Here is a tiny trained network, its code and every weight. The questions are about switching its units off for an input and a class, where a switched-off unit gives its printed mean instead of its output.

import numpy as np


def w(rows, s, z=0):
    codes = np.array(rows[::2]) - 128.0
    scale = np.full(codes.shape[1], s)
    scale[-1] = z or s
    return codes * scale


def f(y):
    return y / 2 * (1 + np.tanh(0.7978845608 * (y + 0.044715 * y**3)))


def log_softmax(a):
    a = a - a.max(-1, keepdims=True)
    return a - np.log(np.exp(a).sum(-1, keepdims=True))


def net(x, mask):
    res = np.array(x, float).reshape(1, 8) / 4 @ E
    y = f(res @ A[0][:, :-1].T + A[0][:, -1])
    res = res + np.where(mask, y, B[0][:, -1]) @ B[0][:, :-1]
    return log_softmax(res[-1] @ U[:, :-1].T + U[:, -1])


A, B = {}, {}
E = w([
[147,10,102,215,79],'x0',
[132,117,253,165,181],'x1',
[129,47,162,11,135],'x2',
[121,126,132,129,124],'x3',
[119,130,132,128,123],'x4',
[130,127,134,129,123],'x5',
[130,125,126,127,129],'x6',
[130,128,125,125,126],'x7',
],0.0052)
A[0] = w([
[119,142,11,94,141,50],'neuron 1',
[123,109,125,111,146,1],'neuron 2',
[153,214,141,75,145,98],'neuron 3',
[139,100,105,145,143,6],'neuron 4',
[112,23,106,193,122,32],'neuron 5',
[150,191,94,213,156,74],'neuron 6',
[131,125,255,177,182,79],'neuron 7',
[109,183,121,195,110,37],'neuron 8',
[150,51,135,37,146,71],'neuron 9',
[79,198,135,88,163,45],'neuron 10',
],0.0099,0.0059)
B[0] = w([
[188,104,46,85,113,165],'neuron 1',
[174,43,159,4,57,71],'neuron 2',
[158,85,170,212,126,221],'neuron 3',
[216,28,153,77,100,75],'neuron 4',
[171,79,173,194,136,195],'neuron 5',
[94,126,201,36,142,180],'neuron 6',
[150,118,34,87,85,255],'neuron 7',
[137,112,202,32,104,128],'neuron 8',
[106,169,206,69,116,220],'neuron 9',
[156,41,155,170,130,164],'neuron 10',
],0.028,0.0028)
U = w([
[205,7,209,197,140,45],'0',
[110,137,231,1,130,16],'1',
[111,170,114,147,151,255],'2',
[117,173,113,142,150,222],'3',
[196,110,25,73,79,49],'4',
[109,172,126,164,171,165],'5',
[104,178,123,157,162,153],'6',
],0.0081,0.007)

Each question gives the input, the list of numbers given to net, and the class t.
The units are the neurons (one row each of A and B). Each row of codes is followed by its name. A weight is (code - 128) times the scale printed after its matrix; where a second scale follows, it is the last column's (A, B and U).
mask holds one flag per neuron, in row order. A switched-off neuron (its flag False) gives its mean, the last column of its row in B, instead of its output. The means were averaged over made-up inputs and are rounded, as every weight is.
A unit's drop is (log p(t) with every unit on - log p(t) with that unit switched off) / (log p(t) with every unit on - log p(t) with every unit switched off).
The circuit of an input: a set's keep is (log p(t) with only the set's units on - log p(t) with every unit switched off) / (log p(t) with every unit on - log p(t) with every unit switched off). Starting from all 10 units, units are removed one at a time, each time the one whose removal leaves the highest keep (on an exact tie, the one counted first), for as long as the keep stays at least 0.8.
units of the circuit, in order: the units of the circuit, biggest drop first
top k neurons: the k neurons with the biggest drops, biggest first
drop of u: that unit's drop, to one decimal
input [-2,-8,-5,-3,7,6,4,8], class 4: top 2 neurons -> (neuron 1; neuron 9)
input [-7,-3,-7,5,-6,-6,-1,4], class 0: top 2 neurons -> (neuron 3; neuron 10)
input [-8,6,-3,5,6,-8,-7,6], class 0: units of the circuit, in order -> (neuron 10)
input [-5,7,6,3,7,0,2,4], class 4: top 2 neurons -> (neuron 7; neuron 6)
input [-1,8,-6,-3,2,2,-7,-8], class 4: top 2 neurons -> (neuron 7; neuron 9)
input [-4,-7,-3,-4,-7,-5,-5,-1], class 4: top 2 neurons -> (neuron 1; neuron 9)
input [6,4,8,-5,-4,-1,0,-3], class 1: top 2 neurons -> (neuron 9; neuron 3)
input [-5,1,-7,0,4,7,5,-4], class 1: top 2 neurons -> (neuron 6; neuron 8)
input [-1,-7,-8,0,1,-4,4,-4], class 1: top 3 neurons -> (neuron 6; neuron 8; neuron 7)
input [-8,7,-6,-7,-2,-4,7,3], class 0: top 2 neurons -> (neuron 3; neuron 10)
input [-2,7,-8,-7,4,4,-1,-7], class 1: top 2 neurons -> (neuron 6; neuron 8)
input [8,-8,3,-7,-3,5,8,-3], class 0: top 2 neurons -> (neuron 5; neuron 7)
input [-6,-3,-2,2,-1,0,5,6], class 0: top 4 neurons -> (neuron 3; neuron 10; neuron 7; neuron 9)
input [8,-7,1,-4,1,1,1,-5], class 0: units of the circuit, in order -> (neuron 5)
input [4,8,7,0,-2,0,1,0], class 4: top 2 neurons -> (neuron 7; neuron 6)
input [-1,6,-1,-3,-5,4,-5,-6], class 4: top 2 neurons -> (neuron 7; neuron 9)
input [1,8,7,7,2,-7,-7,-5], class 4: top 2 neurons -> (neuron 7; neuron 6)
input [-8,0,-2,2,-8,7,4,4], class 0: drop of neuron 10 -> 0.2
input [0,-2,8,-4,-4,-2,7,-7], class 1: drop of neuron 9 -> 0.9
input [-8,8,1,-1,1,-8,-8,3], class 0: drop of neuron 10 -> 0.7
input [-2,-2,-8,-6,2,1,1,6], class 1: units of the circuit, in order -> (neuron 6)
input [4,8,-1,2,4,-3,5,3], class 4: drop of neuron 6 -> 0.0
